[[118 137 124]
 [126 142 134]
 [127 125 110]
 [131 125 145]
 [117 138 106]]
->
[[118 137]
 [126 142]]

[[104 125]
 [126 146]
 [114 129]
 [147 135]]
->
[[104 125]
 [126 146]]

[[120 120 153]
 [148 141 122]
 [123 110 127]
 [135 141 102]]
->
[[120 120]
 [148 141]]

[[108 131]
 [114 133]
 [120 126]
 [107 128]
 [148 129]]
->
[[108 131]
 [114 133]]

[[115 134 129 151]
 [133 124 115 121]
 [123 114 142 108]
 [140 150 112 118]]
->
[[115 134]
 [133 124]]

[[128 113 122]
 [125 119 111]
 [102 121 118]
 [136 108 125]
 [105 123 113]]
->
[[128 113]
 [125 119]]
---
[[121 122 116 131 137 134 104 115 133 145 127 128 122 117]
 [131 133 123 119 119 131 142 135 127 112 129 128 130 137]]
->
[[131 133 123 119 119 131 142 135 127 112 129 128 130 137]
 [121 122 116 131 137 134 104 115 133 145 127 128 122 117]]

[[127 135 129 117 131 132 135 121 128 140 102 130 121]
 [130 128 135 137 124 132 120 129 133 129 140 117 132]
 [129 136 125 133 123 131 125 131 112 119 112 129 128]
 [131 123 122 122 136 117 134 137 131 139 117 130 131]
 [121 138 128 131 125 125 122 136 130 130 128 136 131]
 [134 121 126 123 128 134 126 129 133 139 129 121 124]
 [144 127 122 135 134 128 120 131 122 126 124 138 132]]
->
[[144 127 122 135 134 128 120 131 122 126 124 138 132]
 [134 121 126 123 128 134 126 129 133 139 129 121 124]
 [131 123 122 122 136 117 134 137 131 139 117 130 131]
 [130 128 135 137 124 132 120 129 133 129 140 117 132]
 [129 136 125 133 123 131 125 131 112 119 112 129 128]
 [127 135 129 117 131 132 135 121 128 140 102 130 121]
 [121 138 128 131 125 125 122 136 130 130 128 136 131]]

[[130 131 123 127 135 127 124 131 127]
 [125 138 116 138 158 129 129 129 133]
 [128 133 131 134 140 128 135 129 137]
 [126 128 122 128 131 129 124 127 124]
 [123 132 127 138 143 130 138 125 135]
 [129 130 122 128 134 128 123 130 126]]
->
[[130 131 123 127 135 127 124 131 127]
 [129 130 122 128 134 128 123 130 126]
 [128 133 131 134 140 128 135 129 137]
 [126 128 122 128 131 129 124 127 124]
 [125 138 116 138 158 129 129 129 133]
 [123 132 127 138 143 130 138 125 135]]

[[141 137 133 142]
 [155 149 150 106]
 [132 132 124 138]
 [113 154 122 103]
 [146 141 107 117]
 [130 134 149 147]
 [136 155 115 120]
 [131 149 142 130]
 [107 137 145 144]
 [127 148 135 109]
 [152 147 141 104]]
->
[[155 149 150 106]
 [152 147 141 104]
 [146 141 107 117]
 [141 137 133 142]
 [136 155 115 120]
 [132 132 124 138]
 [131 149 142 130]
 [130 134 149 147]
 [127 148 135 109]
 [113 154 122 103]
 [107 137 145 144]]

[[141 115]
 [113 155]
 [143 117]]
->
[[143 117]
 [141 115]
 [113 155]]

[[124 126 130 119 106 140 127 119]
 [135 110 145 127 129 144 131 141]
 [129 140 121 123 123 125 137 134]
 [136 108 136 140 129 128 130 129]
 [122 126 121 131 131 139 132 128]
 [116 133 130 120 140 135 122 127]
 [128 122 132 122 110 138 124 117]]
->
[[136 108 136 140 129 128 130 129]
 [135 110 145 127 129 144 131 141]
 [129 140 121 123 123 125 137 134]
 [128 122 132 122 110 138 124 117]
 [124 126 130 119 106 140 127 119]
 [122 126 121 131 131 139 132 128]
 [116 133 130 120 140 135 122 127]]

[[116 139 136 117 130]
 [132 128 120 135 132]
 [126 117 123 123 121]
 [108 125 118 151 132]
 [122 117 130 128 133]
 [127 141 131 120 121]
 [137 122 124 109 129]
 [136 116 108 120 119]
 [128 140 140 138 136]]
->
[[137 122 124 109 129]
 [136 116 108 120 119]
 [132 128 120 135 132]
 [128 140 140 138 136]
 [127 141 131 120 121]
 [126 117 123 123 121]
 [122 117 130 128 133]
 [116 139 136 117 130]
 [108 125 118 151 132]]

[[119 130 139 108 120]
 [121 132 122 126 140]
 [126 128 105 122 120]
 [140 139 143 119 112]
 [108 110 133 117 121]
 [122 127 112 132 134]]
->
[[140 139 143 119 112]
 [126 128 105 122 120]
 [122 127 112 132 134]
 [121 132 122 126 140]
 [119 130 139 108 120]
 [108 110 133 117 121]]
---
[[128 134]
 [140 123]
 [129 102]]
->
[134 140]

[[135 130 121 139]
 [123 123 125 143]
 [121 126 119 123]
 [153 122 126 136]
 [142 123 133 128]]
->
[139 125 126 153]

[[131 115 128]
 [102 123 148]]
->
[128 123]

[[126 126 130]
 [128 137 129]
 [127 117 107]
 [131 111 116]]
->
[130 137 127]

[[144 106 130  99]
 [132 105 152 146]
 [129 117 113 128]]
->
[ 99 152 117]

[[105 130]
 [ 99 119]
 [128 133]
 [155 126]]
->
[130  99]

[[101 123 127]
 [136 126 134]
 [146 128 124]
 [134 131 127]
 [105 125 129]]
->
[127 126 146]

[[129 113 130 138 124]
 [106 144 129 111 128]
 [133 144 146 128 112]
 [137 140 122 154 131]]
->
[124 111 146 140]
